Below are the code and all the weights of a small trained network. Each question names an input and a class and asks about switching units off, where a switched-off unit gives its printed mean instead of its output.

import numpy as np


def w(rows, s, z=0):
    codes = np.array(rows[::2]) - 128.0
    scale = np.full(codes.shape[1], s)
    scale[-1] = z or s
    return codes * scale


def f(y):
    return np.maximum(y, 0)


def log_softmax(a):
    a = a - a.max(-1, keepdims=True)
    return a - np.log(np.exp(a).sum(-1, keepdims=True))


def net(x, mask):
    res = np.array(x, float).reshape(1, 8) / 4 @ E
    y = f(res @ A[0][:, :-1].T + A[0][:, -1])
    res = res + np.where(mask, y, B[0][:, -1]) @ B[0][:, :-1]
    return log_softmax(res[-1] @ U[:, :-1].T + U[:, -1])


A, B = {}, {}
E = w([
[110,65,172,219,210,253],'x0',
[111,133,130,116,146,131],'x1',
[254,127,132,64,230,120],'x2',
[109,136,133,115,147,131],'x3',
[136,123,127,136,119,126],'x4',
[131,127,125,130,125,131],'x5',
[186,215,229,97,39,212],'x6',
[111,250,76,209,196,105],'x7',
],0.0074)
A[0] = w([
[165,184,195,191,89,128,120],'N1',
[108,127,144,198,149,183,88],'N2',
[232,153,155,149,174,102,61],'N3',
[96,20,63,182,152,59,99],'N4',
[90,163,102,168,97,136,94],'N5',
[136,28,179,43,81,158,41],'N6',
[206,124,110,92,165,134,141],'N7',
[116,117,116,57,101,108,86],'N8',
[139,208,93,194,183,125,146],'N9',
[64,156,130,145,95,141,75],'N10',
[116,196,207,112,116,193,75],'N11',
[149,127,138,187,173,174,61],'N12',
[55,102,146,155,65,123,86],'N13',
[114,177,176,91,88,182,78],'N14',
[124,201,129,129,114,57,134],'N15',
[196,94,145,102,151,117,188],'N16',
[190,185,201,104,79,162,130],'N17',
[110,163,98,84,81,110,58],'N18',
[103,98,136,165,160,198,87],'N19',
[74,121,145,160,78,134,171],'N20',
[105,146,99,187,75,144,96],'N21',
[93,69,178,151,155,193,123],'N22',
[134,250,119,190,152,148,58],'N23',
[72,119,145,149,78,114,57],'N24',
[135,71,140,113,126,146,254],'N25',
[103,132,126,55,113,113,150],'N26',
[85,59,193,73,119,126,149],'N27',
[143,77,142,139,133,204,158],'N28',
[115,115,132,93,90,74,160],'N29',
[80,113,129,142,109,106,72],'N30',
],0.011,0.0041)
B[0] = w([
[29,82,102,113,126,67,222],'N1',
[209,163,183,126,121,64,208],'N2',
[125,122,133,45,191,192,198],'N3',
[47,53,128,92,98,37,250],'N4',
[148,141,113,111,168,183,193],'N5',
[159,102,4,170,67,192,223],'N6',
[84,135,169,78,238,207,201],'N7',
[185,178,107,198,99,81,174],'N8',
[124,105,56,170,27,190,247],'N9',
[155,107,115,78,216,192,190],'N10',
[87,39,94,131,142,61,231],'N11',
[185,148,190,142,155,110,188],'N12',
[158,140,139,3,172,228,211],'N13',
[60,24,76,106,166,29,211],'N14',
[195,217,128,147,102,87,227],'N15',
[101,158,180,80,158,200,199],'N16',
[56,92,121,124,134,47,254],'N17',
[198,172,197,122,149,60,186],'N18',
[187,164,194,138,163,19,204],'N19',
[148,213,170,45,198,177,217],'N20',
[145,131,105,77,211,154,197],'N21',
[190,202,154,157,147,46,222],'N22',
[160,88,18,189,50,187,245],'N23',
[184,103,166,41,188,194,184],'N24',
[102,182,124,151,70,172,205],'N25',
[156,172,178,176,109,89,182],'N26',
[163,130,28,245,69,233,205],'N27',
[151,185,192,188,145,33,211],'N28',
[144,232,203,118,114,62,197],'N29',
[137,91,126,100,150,136,167],'N30',
],0.0058,0.0085)
U = w([
[211,182,169,179,103,88,73],'0',
[133,105,131,39,178,254,101],'1',
[17,9,104,142,110,77,89],'2',
[167,101,54,226,38,232,117],'3',
[92,150,146,170,98,159,253],'4',
],0.0094,0.011)

Each question gives the input, the list of numbers given to net, and the class t.
The units are the neurons (one row each of A and B). Each row of codes is followed by its name. A weight is (code - 128) times the scale printed after its matrix; where a second scale follows, it is the last column's (A, B and U).
mask holds one flag per neuron, in row order. A switched-off neuron (its flag False) gives its mean, the last column of its row in B, instead of its output. The means were averaged over made-up inputs and are rounded, as every weight is.
A unit's drop is (log p(t) with every unit on - log p(t) with that unit switched off) / (log p(t) with every unit on - log p(t) with every unit switched off).
The circuit of an input: a set's keep is (log p(t) with only the set's units on - log p(t) with every unit switched off) / (log p(t) with every unit on - log p(t) with every unit switched off). Starting from the 12 units with the biggest drops (on a tie, the unit counted first), units are removed one at a time, each time the one whose removal leaves the highest keep (on an exact tie, the one counted first), for as long as the keep stays at least 0.8.
units of the circuit, in order: the units of the circuit, biggest drop first
unit that matters most: the unit with the biggest drop
k most important neurons: the k neurons with the biggest drops, biggest first
drop of u: that unit's drop, to one decimal
input [-2,-5,8,2,8,-3,-8,-3], class 1: 2 most important neurons	N7, N16
input [6,-8,-4,-1,-1,-3,0,5], class 0: units of the circuit, in order	N2, N19
input [0,-3,-1,1,-1,-8,6,6], class 2: unit that matters most	N1
input [-4,4,1,-1,-2,3,-3,7], class 3: units of the circuit, in order	N9, N23
input [-4,-6,5,3,-1,4,6,-6], class 2: units of the circuit, in order	N17, N14
input [-6,-1,7,0,-5,8,1,6], class 1: 2 most important neurons	N3, N7
input [5,1,-5,-1,-3,3,3,7], class 3: 2 most important neurons	N23, N9
input [-3,-7,-2,6,3,-7,-1,-4], class 3: units of the circuit, in order	N27, N6
input [5,7,5,0,-6,4,-3,6], class 3: 2 most important neurons	N9, N23
input [0,5,4,-6,4,8,8,-7], class 2: 3 most important neurons	N17, N14, N11
input [7,0,7,7,-4,3,7,-4], class 0: 4 most important neurons	N28, N22, N19, N12
input [2,-2,-6,6,-2,-1,5,-3], class 1: 2 most important neurons	N13, N20
input [1,3,-5,1,-6,4,-2,8], class 3: 2 most important neurons	N23, N9
input [5,2,2,-8,-5,-6,-2,8], class 3: units of the circuit, in order	N9
input [7,6,-4,6,-5,8,3,-8], class 3: 2 most important neurons	N6, N27
input [-8,-2,-2,6,1,6,-1,-6], class 0: 2 most important neurons	N29, N18
input [2,-7,-6,-2,-1,3,-6,-6], class 1: 2 most important neurons	N13, N20
input [-4,2,7,-8,-3,-5,-3,1], class 1: 2 most important neurons	N7, N3
input [-4,4,3,5,-5,-6,8,-7], class 2: drop of N17	0.4
input [5,4,4,7,-6,-2,4,6], class 3: units of the circuit, in order	N23
input [-4,3,1,-3,7,6,7,-7], class 2: drop of N14	0.6
input [2,5,4,7,-4,-2,-1,6], class 3: drop of N9	0.3
